Here is a tiny trained network, its code and every weight. The questions are about switching its units off for an input and a class, where a switched-off unit gives its printed mean instead of its output.

import numpy as np


def w(rows, s, z=0):
    codes = np.array(rows[::2]) - 128.0
    scale = np.full(codes.shape[1], s)
    scale[-1] = z or s
    return codes * scale


def f(y):
    return np.maximum(y, 0)


def log_softmax(a):
    a = a - a.max(-1, keepdims=True)
    return a - np.log(np.exp(a).sum(-1, keepdims=True))


def net(x, mask):
    res = np.array(x, float).reshape(1, 8) / 4 @ E
    y = f(res @ A[0][:, :-1].T + A[0][:, -1])
    res = res + np.where(mask, y, B[0][:, -1]) @ B[0][:, :-1]
    return log_softmax(res[-1] @ U[:, :-1].T + U[:, -1])


A, B = {}, {}
E = w([
[124,130,125,128,127,131,130,128,126,123,127],'x0',
[173,153,15,130,110,172,44,229,181,185,108],'x1',
[96,85,77,19,102,112,136,122,188,101,254],'x2',
[230,127,60,166,148,23,238,141,179,110,109],'x3',
[131,127,129,129,131,126,125,126,129,134,131],'x4',
[127,128,124,131,127,127,127,125,124,133,130],'x5',
[129,127,129,128,126,128,126,127,130,130,128],'x6',
[126,131,128,126,129,129,130,132,127,126,124],'x7',
],0.0079)
A[0] = w([
[90,125,181,92,134,100,167,111,110,112,145,168],'neuron 1',
[133,146,161,218,130,171,86,151,109,120,27,208],'neuron 2',
[121,117,93,101,132,143,107,153,140,126,137,109],'neuron 3',
[167,131,87,155,136,129,87,155,142,155,113,32],'neuron 4',
[122,122,120,114,132,114,137,116,136,128,138,92],'neuron 5',
[162,101,128,169,145,124,179,126,120,125,101,142],'neuron 6',
[157,125,179,205,143,57,248,103,113,104,76,143],'neuron 7',
[89,123,219,97,127,102,170,39,120,116,174,106],'neuron 8',
[160,126,63,174,124,124,69,158,137,147,115,28],'neuron 9',
[135,131,135,76,125,145,66,135,175,127,136,135],'neuron 10',
[191,128,53,134,129,60,203,146,170,129,128,1],'neuron 11',
[114,128,109,142,138,126,111,114,126,132,135,125],'neuron 12',
[115,118,97,103,140,144,74,142,121,129,160,115],'neuron 13',
[130,117,124,128,127,139,100,143,123,133,150,122],'neuron 14',
[160,140,52,161,135,136,88,167,147,143,97,231],'neuron 15',
[137,134,99,150,126,113,106,148,127,133,129,100],'neuron 16',
[142,145,151,217,132,162,56,138,105,150,49,25],'neuron 17',
[174,126,77,117,145,85,199,162,163,120,124,143],'neuron 18',
[115,103,97,117,115,175,84,162,122,101,139,116],'neuron 19',
[174,129,54,142,110,81,199,139,175,116,129,170],'neuron 20',
],0.011,0.0083)
B[0] = w([
[147,94,113,182,138,195,115,113,106,127,126,204],'neuron 1',
[153,79,130,208,164,201,113,78,76,138,146,248],'neuron 2',
[127,148,132,104,114,100,131,134,146,139,104,156],'neuron 3',
[138,119,145,186,152,136,122,97,85,151,129,159],'neuron 4',
[133,124,166,146,142,142,105,124,145,124,123,137],'neuron 5',
[150,157,120,114,134,85,147,126,179,150,124,180],'neuron 6',
[127,234,140,108,114,3,143,123,157,177,86,247],'neuron 7',
[126,54,106,118,129,226,102,160,117,103,157,226],'neuron 8',
[128,129,154,199,159,152,124,71,87,138,131,168],'neuron 9',
[120,154,119,97,136,76,163,157,126,134,101,172],'neuron 10',
[101,42,95,59,103,198,118,172,144,61,191,198],'neuron 11',
[138,126,142,116,133,129,118,117,157,131,128,133],'neuron 12',
[137,168,141,112,108,85,126,135,156,116,116,165],'neuron 13',
[137,139,121,132,107,115,159,121,138,121,117,145],'neuron 14',
[103,118,125,33,95,124,151,170,179,98,145,237],'neuron 15',
[113,105,138,124,121,143,120,98,119,114,135,148],'neuron 16',
[90,69,103,48,92,179,123,182,149,77,164,190],'neuron 17',
[127,99,138,181,154,193,107,105,84,136,122,217],'neuron 18',
[153,143,117,116,131,74,168,131,154,130,120,165],'neuron 19',
[135,129,163,203,148,163,101,90,73,151,109,236],'neuron 20',
],0.014,0.013)
U = w([
[149,106,171,210,188,151,98,68,57,154,125,4],'0',
[94,77,105,78,103,155,118,197,128,75,172,245],'1',
[141,227,142,105,119,2,170,147,159,168,77,151],'2',
],0.011,0.0014)

Each question gives the input, the list of numbers given to net, and the class t.
The units are the neurons (one row each of A and B). Each row of codes is followed by its name. A weight is (code - 128) times the scale printed after its matrix; where a second scale follows, it is the last column's (A, B and U).
mask holds one flag per neuron, in row order. A switched-off neuron (its flag False) gives its mean, the last column of its row in B, instead of its output. The means were averaged over made-up inputs and are rounded, as every weight is.
A unit's drop is (log p(t) with every unit on - log p(t) with that unit switched off) / (log p(t) with every unit on - log p(t) with every unit switched off).
The circuit of an input: a set's keep is (log p(t) with only the set's units on - log p(t) with every unit switched off) / (log p(t) with every unit on - log p(t) with every unit switched off). Starting from the 12 units with the biggest drops (on a tie, the unit counted first), units are removed one at a time, each time the one whose removal leaves the highest keep (on an exact tie, the one counted first), for as long as the keep stays at least 0.8.
circuit, biggest first: the units of the circuit, biggest drop first
unit that matters most: the unit with the biggest drop
k most important neurons: the k neurons with the biggest drops, biggest first
drop when u is switched off: that unit's drop, to one decimal
input [0,5,-8,-4,-7,-6,6,8], class 1: unit that matters most => neuron 17
input [-8,7,-3,-2,-3,3,-3,-6], class 1: 3 most important neurons => neuron 15; neuron 17; neuron 20
input [8,-7,-1,7,5,2,2,8], class 2: 2 most important neurons => neuron 7; neuron 2
input [0,-1,6,2,6,-4,-3,-4], class 0: 2 most important neurons => neuron 15; neuron 17
input [-7,-6,0,8,-4,8,-5,7], class 2: 3 most important neurons => neuron 7; neuron 2; neuron 6
input [-1,6,-3,-2,-2,-1,-6,-2], class 1: 3 most important neurons => neuron 15; neuron 17; neuron 20
input [6,0,5,7,7,-7,2,-5], class 0: 3 most important neurons => neuron 20; neuron 18; neuron 17
input [8,7,-6,0,7,4,-1,3], class 1: 4 most important neurons => neuron 17; neuron 15; neuron 20; neuron 18
input [-4,-3,1,-3,-8,-1,8,-7], class 1: 3 most important neurons => neuron 20; neuron 2; neuron 18
input [6,3,-3,-1,3,-4,-2,4], class 1: 4 most important neurons => neuron 20; neuron 15; neuron 17; neuron 18
input [-5,-3,8,8,5,-1,4,-8], class 0: 3 most important neurons => neuron 20; neuron 18; neuron 15
input [-5,0,3,2,-7,-7,4,5], class 0: 4 most important neurons => neuron 17; neuron 15; neuron 8; neuron 7
input [-8,7,-3,-1,2,-2,-7,7], class 1: 2 most important neurons => neuron 15; neuron 17
input [0,-7,-7,1,2,-6,0,0], class 2: circuit, biggest first => neuron 7
input [3,6,0,6,-2,2,7,-1], class 0: 2 most important neurons => neuron 20; neuron 18
input [-3,0,5,6,2,2,8,-6], class 0: 4 most important neurons => neuron 20; neuron 18; neuron 17; neuron 8
input [-1,-5,5,6,0,-1,-7,-3], class 0: drop when neuron 20 is switched off => 0.9
input [-5,5,5,-3,2,2,-5,-5], class 2: drop when neuron 11 is switched off => 0.0
input [-7,8,-8,-8,-3,3,-8,-5], class 1: drop when neuron 17 is switched off => 4.1
input [2,1,-6,-7,-5,-4,6,2], class 1: circuit, biggest first => neuron 17
input [-5,-3,-1,4,7,-4,5,-6], class 2: drop when neuron 7 is switched off => 1.0
